Below is a small trained network, with its code and all its weights. Each question gives an input and a target symbol and asks what happens when units are switched off, that is, made to give their printed mean instead of their output.

import numpy as np


def w(rows, s, z=0):
    codes = np.array(rows[::2]) - 128.0
    scale = np.full(codes.shape[1], s)
    scale[-1] = z or s
    return codes * scale


def norm(h):
    return h / np.sqrt((h * h).mean(-1, keepdims=True) + 1e-5)


def f(y):
    return np.maximum(y, 0)


def softmax(a):
    e = np.exp(a - a.max(-1, keepdims=True))
    return e / e.sum(-1, keepdims=True)


def log_softmax(a):
    a = a - a.max(-1, keepdims=True)
    return a - np.log(np.exp(a).sum(-1, keepdims=True))


def net(x, mask):
    ids = ['γδεζηθλμξστφω'.index(c) for c in x.split()]
    T = len(ids)
    res = E[ids] + P[:T]
    u = 0
    for l in range(3):
        q, k, v = (norm(res) @ M[l].T for M in (Q, K, V))
        z = softmax(np.where(np.tri(T) > 0, q @ k.T / 2**0.5, -1e9)) @ v
        res = res + np.where(mask[u], z, O[l][:, -1]) @ O[l][:, :-1]
        u += 1
        y = f(norm(res) @ A[l][:, :-1].T + A[l][:, -1])
        res = res + np.where(mask[u : u + 4], y, B[l][:, -1]) @ B[l][:, :-1]
        u += 4
    return log_softmax(norm(res)[-1] @ U[:, :-1].T + U[:, -1])


Q, K, V, O, A, B = {}, {}, {}, {}, {}, {}
E = w([
[131,164,120,104,92,106],'γ',
[140,99,138,120,170,110],'δ',
[81,91,126,56,146,75],'ε',
[133,77,125,84,133,132],'ζ',
[123,127,63,143,89,54],'η',
[126,88,119,74,133,120],'θ',
[175,73,128,166,152,137],'λ',
[71,153,119,75,162,74],'μ',
[207,59,151,114,167,168],'ξ',
[206,209,129,159,55,101],'σ',
[195,41,114,91,152,186],'τ',
[117,85,17,180,111,98],'φ',
[191,63,83,11,207,252],'ω',
],0.0032)
P = w([
[209,5,104,122,100,33],'0',
[212,32,97,96,41,55],'1',
[160,85,85,73,44,47],'2',
[164,109,97,84,64,80],'3',
[162,138,103,90,74,105],'4',
[161,133,117,99,89,138],'5',
[152,148,119,112,96,147],'6',
[153,165,129,109,110,164],'7',
[146,164,132,120,134,179],'8',
[117,149,130,85,143,173],'9',
],0.0029)
Q[0] = w([
[159,155,36,107,37,214],'0.h0',
[10,60,232,251,232,146],'0.h0',
],0.003)
K[0] = w([
[116,214,155,120,158,226],'0.h0',
[194,61,199,68,74,1],'0.h0',
],0.0033)
V[0] = w([
[76,151,120,231,139,8],'0.h0',
[216,197,252,25,84,105],'0.h0',
],0.0031)
O[0] = w([
[66,14,230,107,18,203,106],'0.h0',
[103,2,103,166,250,20,251],'0.h0',
],0.0036,0.0015)
A[0] = w([
[252,69,132,132,181,157,145],'0.n0',
[98,127,85,205,70,115,81],'0.n1',
[105,94,245,155,51,121,26],'0.n2',
[178,140,190,188,169,105,10],'0.n3',
],0.0026,0.0011)
B[0] = w([
[56,76,120,66,45,63,252],'0.n0',
[233,113,138,5,58,106,173],'0.n1',
[122,91,32,40,34,244,136],'0.n2',
[119,108,79,176,101,78,141],'0.n3',
],0.0023,0.002)
Q[1] = w([
[250,77,70,2,171,64],'1.h0',
[200,173,118,13,232,87],'1.h0',
],0.0034)
K[1] = w([
[121,253,50,211,199,230],'1.h0',
[176,191,38,244,148,170],'1.h0',
],0.0036)
V[1] = w([
[7,50,164,37,185,173],'1.h0',
[93,86,3,207,153,86],'1.h0',
],0.0031)
O[1] = w([
[255,186,193,83,108,117,3],'1.h0',
[95,146,144,157,34,200,238],'1.h0',
],0.0043,0.0021)
A[1] = w([
[113,146,197,80,29,168,123],'1.n0',
[184,61,253,166,90,154,5],'1.n1',
[184,228,195,244,88,102,213],'1.n2',
[107,137,118,225,154,223,78],'1.n3',
],0.0023,0.0019)
B[1] = w([
[99,179,134,118,54,186,238],'1.n0',
[74,113,120,48,92,146,137],'1.n1',
[4,79,107,153,131,104,254],'1.n2',
[106,99,146,84,92,145,150],'1.n3',
],0.0036,0.00064)
Q[2] = w([
[4,66,18,103,130,70],'2.h0',
[115,105,104,173,46,118],'2.h0',
],0.0043)
K[2] = w([
[22,197,48,234,241,252],'2.h0',
[109,109,70,52,157,221],'2.h0',
],0.0027)
V[2] = w([
[2,204,150,61,181,104],'2.h0',
[139,224,174,183,72,79],'2.h0',
],0.0045)
O[2] = w([
[189,60,126,48,26,75,4],'2.h0',
[76,2,50,177,136,121,55],'2.h0',
],0.005,0.0034)
A[2] = w([
[110,102,181,219,172,197,180],'2.n0',
[149,203,102,251,53,59,204],'2.n1',
[49,167,194,86,62,198,106],'2.n2',
[74,62,103,62,96,41,2],'2.n3',
],0.0026,0.00066)
B[2] = w([
[84,135,112,67,36,100,175],'2.n0',
[174,75,197,5,178,120,254],'2.n1',
[136,166,100,136,1,211,179],'2.n2',
[167,40,142,212,119,134,176],'2.n3',
],0.0029,0.0028)
U = w([
[42,16,107,154,184,5,253],'γ',
[128,151,189,145,140,120,22],'δ',
[185,119,232,26,64,94,111],'ε',
[147,187,99,125,213,106,93],'ζ',
[35,164,31,140,22,236,181],'η',
[137,160,189,133,151,92,87],'θ',
[55,215,195,163,171,156,50],'λ',
[255,59,155,74,34,114,176],'μ',
[203,220,40,88,224,125,139],'ξ',
[30,14,7,230,222,108,153],'σ',
[142,202,164,177,199,121,68],'τ',
[58,203,205,158,31,239,125],'φ',
[209,206,117,119,171,91,67],'ω',
],0.0039,0.0027)

Each question gives the input, a string of symbols that net reads in full, and the target symbol t.
The units are the heads (2 rows each of Q, K, V and O) and the neurons (one row each of A and B). Each row of codes is followed by its name. A weight is (code - 128) times the scale printed after its matrix; where a second scale follows, it is the last column's (O, A, B and U).
mask holds one flag per unit, layer by layer, with each layer's heads first. A switched-off unit (its flag False) gives its mean, the last column of its rows in O or B, instead of its output. The means were averaged over made-up inputs and are rounded, as every weight is.
A unit's drop is (log p(t) with every unit on - log p(t) with that unit switched off) / (log p(t) with every unit on - log p(t) with every unit switched off).
The circuit of an input: a set's keep is (log p(t) with only the set's units on - log p(t) with every unit switched off) / (log p(t) with every unit on - log p(t) with every unit switched off). Starting from the 12 units with the biggest drops (on a tie, the unit counted first), units are removed one at a time, each time the one whose removal leaves the highest keep (on an exact tie, the one counted first), for as long as the keep stays at least 0.8.
circuit, biggest first: the units of the circuit, biggest drop first
k most important neurons: the k neurons with the biggest drops, biggest first
top k neurons in layer l: the k neurons of layer l with the biggest drops, biggest first
drop of u: that unit's drop, to one decimal
input θ σ θ, target σ: top 3 neurons in layer 2 : (2.n1; 2.n3; 2.n0)
input λ σ γ φ τ σ σ γ γ, target γ: circuit, biggest first : (0.h0; 2.h0)
input δ μ ξ γ ε φ σ δ δ, target γ: 4 most important neurons : (0.n0; 1.n0; 2.n1; 2.n3)
input γ λ μ σ σ τ σ ζ, target σ: circuit, biggest first : (1.h0; 0.h0)
input μ ξ θ η θ μ θ σ, target γ: 2 most important neurons : (1.n2; 2.n1)
input δ ε σ μ σ ξ ε σ η, target γ: circuit, biggest first : (2.h0; 0.h0; 2.n2)
input ε ε σ γ σ σ σ, target σ: circuit, biggest first : (2.h0; 1.h0)
input γ σ σ σ ε σ ε λ, target γ: circuit, biggest first : (0.n0; 0.h0)
input δ μ μ θ, target μ: most important neuron : (2.n3)
input η γ η λ μ σ σ σ σ, target σ: circuit, biggest first : (2.h0; 0.h0)
input φ ζ ξ γ φ η ε, target η: 2 most important neurons : (2.n2; 2.n1)
input σ φ σ τ σ σ σ σ ε, target σ: 2 most important neurons : (2.n1; 2.n3)
input μ γ φ σ ζ φ δ, target η: 2 most important neurons : (0.n0; 2.n2)
input σ σ φ σ σ δ, target σ: 2 most important neurons : (2.n1; 0.n0)
input λ τ σ μ σ δ, target γ: top neuron in layer 0 : (0.n0)
input σ ξ ζ λ σ μ, target γ: 3 most important neurons : (2.n3; 0.n0; 2.n1)
input δ σ ζ ζ λ ω σ φ μ, target η: 2 most important neurons : (2.n1; 2.n2)
input φ σ σ σ ε σ μ, target γ: 2 most important neurons : (2.n3; 2.n1)
input σ ζ μ σ η λ φ λ λ, target η: 2 most important neurons : (0.n0; 2.n0)
input λ ζ ξ τ δ σ γ, target γ: most important neuron : (0.n0)
input λ ω γ η λ ξ γ φ δ, target η: drop of 1.h0 : 1.1
input θ ζ φ ξ σ ζ, target σ: drop of 0.n0 : 0.6
input ω μ ζ θ ζ γ γ η, target γ: drop of 1.h0 : 0.5
input σ μ φ λ, target η: drop of 0.h0 : 0.3
